Below are the code and all the weights of a small trained network. Each question names an input and a class and asks about switching units off, where a switched-off unit gives its printed mean instead of its output.

import numpy as np


def w(rows, s, z=0):
    codes = np.array(rows[::2]) - 128.0
    scale = np.full(codes.shape[1], s)
    scale[-1] = z or s
    return codes * scale


def norm(h):
    return h / np.sqrt((h * h).mean(-1, keepdims=True) + 1e-5)


def f(y):
    return y / 2 * (1 + np.tanh(0.7978845608 * (y + 0.044715 * y**3)))


def log_softmax(a):
    a = a - a.max(-1, keepdims=True)
    return a - np.log(np.exp(a).sum(-1, keepdims=True))


def net(x, mask):
    res = np.array(x, float).reshape(1, 7) / 4 @ E
    u = 0
    for l in range(2):
        y = f(norm(res) @ A[l][:, :-1].T + A[l][:, -1])
        res = res + np.where(mask[u : u + 6], y, B[l][:, -1]) @ B[l][:, :-1]
        u += 6
    return log_softmax(norm(res)[-1] @ U[:, :-1].T + U[:, -1])


A, B = {}, {}
E = w([
[173,131,168,139,39,110,119],'x0',
[122,102,213,91,5,177,115],'x1',
[240,122,128,120,176,131,153],'x2',
[156,197,232,168,26,107,39],'x3',
[147,67,173,64,136,255,194],'x4',
[222,83,166,240,102,83,78],'x5',
[151,174,192,85,163,193,217],'x6',
],0.0052)
A[0] = w([
[56,76,130,167,11,90,59,31],'L0N0',
[243,139,165,230,19,106,49,125],'L0N1',
[149,107,106,142,221,56,137,36],'L0N2',
[2,248,101,197,73,37,81,2],'L0N3',
[247,146,225,190,77,55,38,79],'L0N4',
[104,137,109,167,189,84,134,84],'L0N5',
],0.0079,0.003)
B[0] = w([
[167,182,27,93,35,118,114,199],'L0N0',
[92,83,180,213,73,127,166,254],'L0N1',
[70,180,76,164,137,174,153,160],'L0N2',
[81,79,178,16,229,65,34,217],'L0N3',
[133,49,214,245,103,127,179,243],'L0N4',
[221,74,90,105,160,115,119,152],'L0N5',
],0.012,0.0084)
A[1] = w([
[176,130,3,223,237,145,132,10],'L1N0',
[135,140,78,75,175,115,98,88],'L1N1',
[112,137,28,108,46,163,75,119],'L1N2',
[85,181,185,128,175,2,58,41],'L1N3',
[144,181,202,44,135,224,196,152],'L1N4',
[113,123,94,152,211,122,170,44],'L1N5',
],0.011,0.0013)
B[1] = w([
[20,249,168,125,158,106,201,253],'L1N0',
[123,91,172,201,104,134,150,212],'L1N1',
[191,203,160,63,85,69,87,167],'L1N2',
[95,45,26,100,198,148,102,232],'L1N3',
[203,97,79,116,151,218,137,253],'L1N4',
[165,214,176,154,113,69,85,201],'L1N5',
],0.014,0.0061)
U = w([
[209,123,84,83,145,250,177,164],'0',
[42,245,133,150,202,87,194,155],'1',
[159,158,108,48,29,78,85,5],'2',
[42,40,58,76,207,55,52,143],'3',
[116,25,179,254,42,103,151,218],'4',
],0.0099,0.0019)

Each question gives the input, the list of numbers given to net, and the class t.
The units are the neurons (one row each of A and B). Each row of codes is followed by its name. A weight is (code - 128) times the scale printed after its matrix; where a second scale follows, it is the last column's (A, B and U).
mask holds one flag per neuron, layer by layer. A switched-off neuron (its flag False) gives its mean, the last column of its row in B, instead of its output. The means were averaged over made-up inputs and are rounded, as every weight is.
A unit's drop is (log p(t) with every unit on - log p(t) with that unit switched off) / (log p(t) with every unit on - log p(t) with every unit switched off).
The circuit of an input: a set's keep is (log p(t) with only the set's units on - log p(t) with every unit switched off) / (log p(t) with every unit on - log p(t) with every unit switched off). Starting from all 12 units, units are removed one at a time, each time the one whose removal leaves the highest keep (on an exact tie, the one counted first), for as long as the keep stays at least 0.8.
units of the circuit, in order: the units of the circuit, biggest drop first
unit that matters most: the unit with the biggest drop
k most important neurons: the k neurons with the biggest drops, biggest first
top k neurons in layer l: the k neurons of layer l with the biggest drops, biggest first
drop of u: that unit's drop, to one decimal
input [-4,-2,6,-1,-1,5,-4], class 1: 2 most important neurons : [L1N0, L0N2]
input [-3,-1,-6,-7,-6,6,0], class 1: most important neuron : [L1N0]
input [8,8,-7,3,-5,-7,8], class 3: 2 most important neurons : [L0N3, L1N3]
input [0,-1,1,-7,5,-4,-2], class 1: 2 most important neurons : [L1N0, L0N3]
input [5,1,-4,-8,8,8,-6], class 2: units of the circuit, in order : [L0N4, L1N2, L0N1]
input [1,5,-7,-8,-2,0,-6], class 2: units of the circuit, in order : [L0N0, L1N2]
input [-8,4,-3,-1,7,1,-2], class 0: units of the circuit, in order : [L0N1, L0N3]
input [-6,8,5,-4,-3,-2,-2], class 0: units of the circuit, in order : [L0N1, L0N3]
input [7,5,-6,1,-3,-2,-1], class 2: 2 most important neurons : [L0N0, L1N2]
input [8,8,3,-2,6,-5,-6], class 2: 2 most important neurons : [L1N2, L0N4]
input [3,7,0,0,6,0,-5], class 2: top 2 neurons in layer 1 : [L1N2, L1N1]
input [-6,7,-8,6,-7,4,1], class 3: top 2 neurons in layer 1 : [L1N3, L1N1]
input [-6,2,-7,5,0,-6,5], class 3: 2 most important neurons : [L1N3, L0N3]
input [-5,4,8,-2,3,1,0], class 0: unit that matters most : L1N4
input [-6,1,-4,7,-5,3,-1], class 3: drop of L0N1 : -0.1
input [-6,6,-3,6,2,-4,2], class 0: drop of L1N4 : 0.5
input [-8,2,-2,0,6,-3,5], class 0: drop of L0N2 : 0.0
